Small tables with named rows and columns. After each table, cells are looked up by row and column.

Table zor
         ver  tusetav  puf  tofez  pivibi
zok      135      140  113    126      85
vufuno   110       86  111    207     141
nel      121      126  112    149     119
mugiven  105       99  120    133     149
piruza   145       84  137     74      31
reto     139       76  134     98      47
kupi     114       86  129    102     117
dolosi   114       87  128    106     118
mametum  121       73  132    108      94
perik    105      122  104    193     166

What is the ver of perik in zor?
105
What is the tusetav of mugiven in zor?
99
What is the pivibi of reto in zor?
47
What is the tofez of mametum in zor?
108
What is the pivibi of mugiven in zor?
149
What is the puf of piruza in zor?
137
Row with the largest tofez: vufuno

Table gonugeg
        rekirat    sar  delarit    vafa   runob   vila  mabomo   vifug    duru
gorubu   -8.100  9.225    8.256  -7.721  -8.105  8.669  -7.340  -8.148  -8.022
viz      -8.080  8.967    8.980  -7.345  -8.112  8.908  -7.690  -8.424  -7.536
fepal    -2.950  5.194    3.769  -3.966  -3.636  4.244  -2.579  -2.869  -3.911
kili     -8.570  9.253    8.372  -7.916  -8.203  8.817  -8.012  -8.456  -7.720
tem      -8.335  8.985    8.412  -7.945  -8.319  8.970  -8.034  -8.327  -7.616
dag      -8.146  9.037    8.883  -7.595  -8.325  9.230  -7.645  -8.522  -7.575
rikid    -1.648  4.539    4.081  -3.184  -3.341  3.200  -2.299  -1.951  -3.186
bev      -1.694  4.568    4.817  -2.105  -2.508  3.174  -2.280  -1.936  -2.635
fidu     -8.556  8.972    8.250  -7.732  -8.332  8.769  -8.042  -8.627  -7.975
mani     -8.157  9.069    8.350  -7.917  -7.919  8.951  -7.688  -8.287  -7.910
vam      -8.034  9.236    8.459  -7.998  -8.388  9.016  -7.924  -8.460  -7.709
zos      -8.232  9.354    8.374  -7.978  -8.096  9.144  -8.008  -8.483  -7.807
nafuzi   -1.745  4.566    3.931  -3.441  -3.288  3.620  -2.334  -1.954  -3.664
kor      -8.252  9.121    8.295  -7.824  -8.296  8.546  -7.919  -8.453  -7.706

vam, runob -> -8.388
fidu, sar -> 8.972
zos, vafa -> -7.978
tem, delarit -> 8.412
kor, vifug -> -8.453
vam, delarit -> 8.459
gorubu, vifug -> -8.148
fidu, mabomo -> -8.042
dag, vifug -> -8.522
bev, sar -> 4.568
rikid, mabomo -> -2.299
fepal, delarit -> 3.769
viz, runob -> -8.112
nafuzi, delarit -> 3.931
bev, vila -> 3.174
nafuzi, vifug -> -1.954

tegut =
           lir  fubak  faroz  ledakob  pomil   ser  lovulav  pigeni  namona
gon       1.48   1.19   4.87     1.43  -0.69  6.14     4.29   -0.19    2.57
ved      -1.68  -2.25   6.00    -1.79  -6.43  8.88     4.74   -5.39    0.89
dek      -1.67  -2.24   5.99    -1.79  -6.42  8.87     4.73   -5.39    0.88
gozaf    -1.60  -2.17   6.09    -1.72  -6.37  8.99     4.84   -5.33    0.96
gep      -1.65  -2.21   6.01    -1.77  -6.38  8.90     4.76   -5.36    0.91
guger     1.58   1.27   5.13     1.52  -0.70  6.46     4.52   -0.17    2.71
fipu      0.83   0.59   3.88     0.80  -1.08  4.97     3.34   -0.62    1.82
deg      -1.52  -2.08   6.05    -1.62  -6.18  8.86     4.79   -5.15    1.01
lifala   -1.63  -2.19   5.98    -1.74  -6.33  8.83     4.73   -5.31    0.90
guv      -1.71  -2.27   5.99    -1.82  -6.45  8.87     4.73   -5.42    0.87
nirugot  -1.68  -2.25   6.04    -1.80  -6.45  8.94     4.78   -5.42    0.90

lifala, faroz: 5.98
dek, namona: 0.88
nirugot, ser: 8.94
gozaf, fubak: -2.17
dek, lir: -1.67
fipu, pomil: -1.08
gep, lir: -1.65
dek, fubak: -2.24
gep, lovulav: 4.76
guger, ser: 6.46
guv, pomil: -6.45
ved, fubak: -2.25
nirugot, fubak: -2.25
gon, ledakob: 1.43

kur =
|  | kop | tos | kif | sak | fupod | gekisep |
|---|---|---|---|---|---|---|
| ladet | 12 | 134 | 196 | 130 | 114 | 62 |
| selamin | 54 | 44 | 70 | 182 | 162 | 153 |
| nafig | 28 | 29 | 151 | 151 | 201 | 157 |
| led | 204 | 89 | 96 | 96 | 44 | 110 |
| zulodo | 132 | 15 | 21 | 189 | 120 | 74 |
| lig | 120 | 73 | 90 | 132 | 49 | 32 |
| kimupuv | 163 | 200 | 178 | 167 | 123 | 171 |
| munov | 115 | 132 | 72 | 175 | 151 | 144 |
| namo | 85 | 117 | 143 | 42 | 71 | 132 |
| medemef | 161 | 152 | 146 | 23 | 177 | 38 |
| nog | 41 | 136 | 96 | 65 | 29 | 152 |

What is the tos of ladet in kur?
134
What is the sak of namo in kur?
42
What is the sak of kimupuv in kur?
167
What is the kop of kimupuv in kur?
163
What is the kop of nog in kur?
41
What is the fupod of nafig in kur?
201
What is the fupod of medemef in kur?
177
What is the gekisep of nog in kur?
152
What is the tos of zulodo in kur?
15
What is the kop of medemef in kur?
161
What is the fupod of selamin in kur?
162
What is the gekisep of zulodo in kur?
74
What is the gekisep of selamin in kur?
153
What is the fupod of nog in kur?
29
What is the fupod of ladet in kur?
114
What is the kif of zulodo in kur?
21
What is the sak of led in kur?
96
What is the gekisep of kimupuv in kur?
171

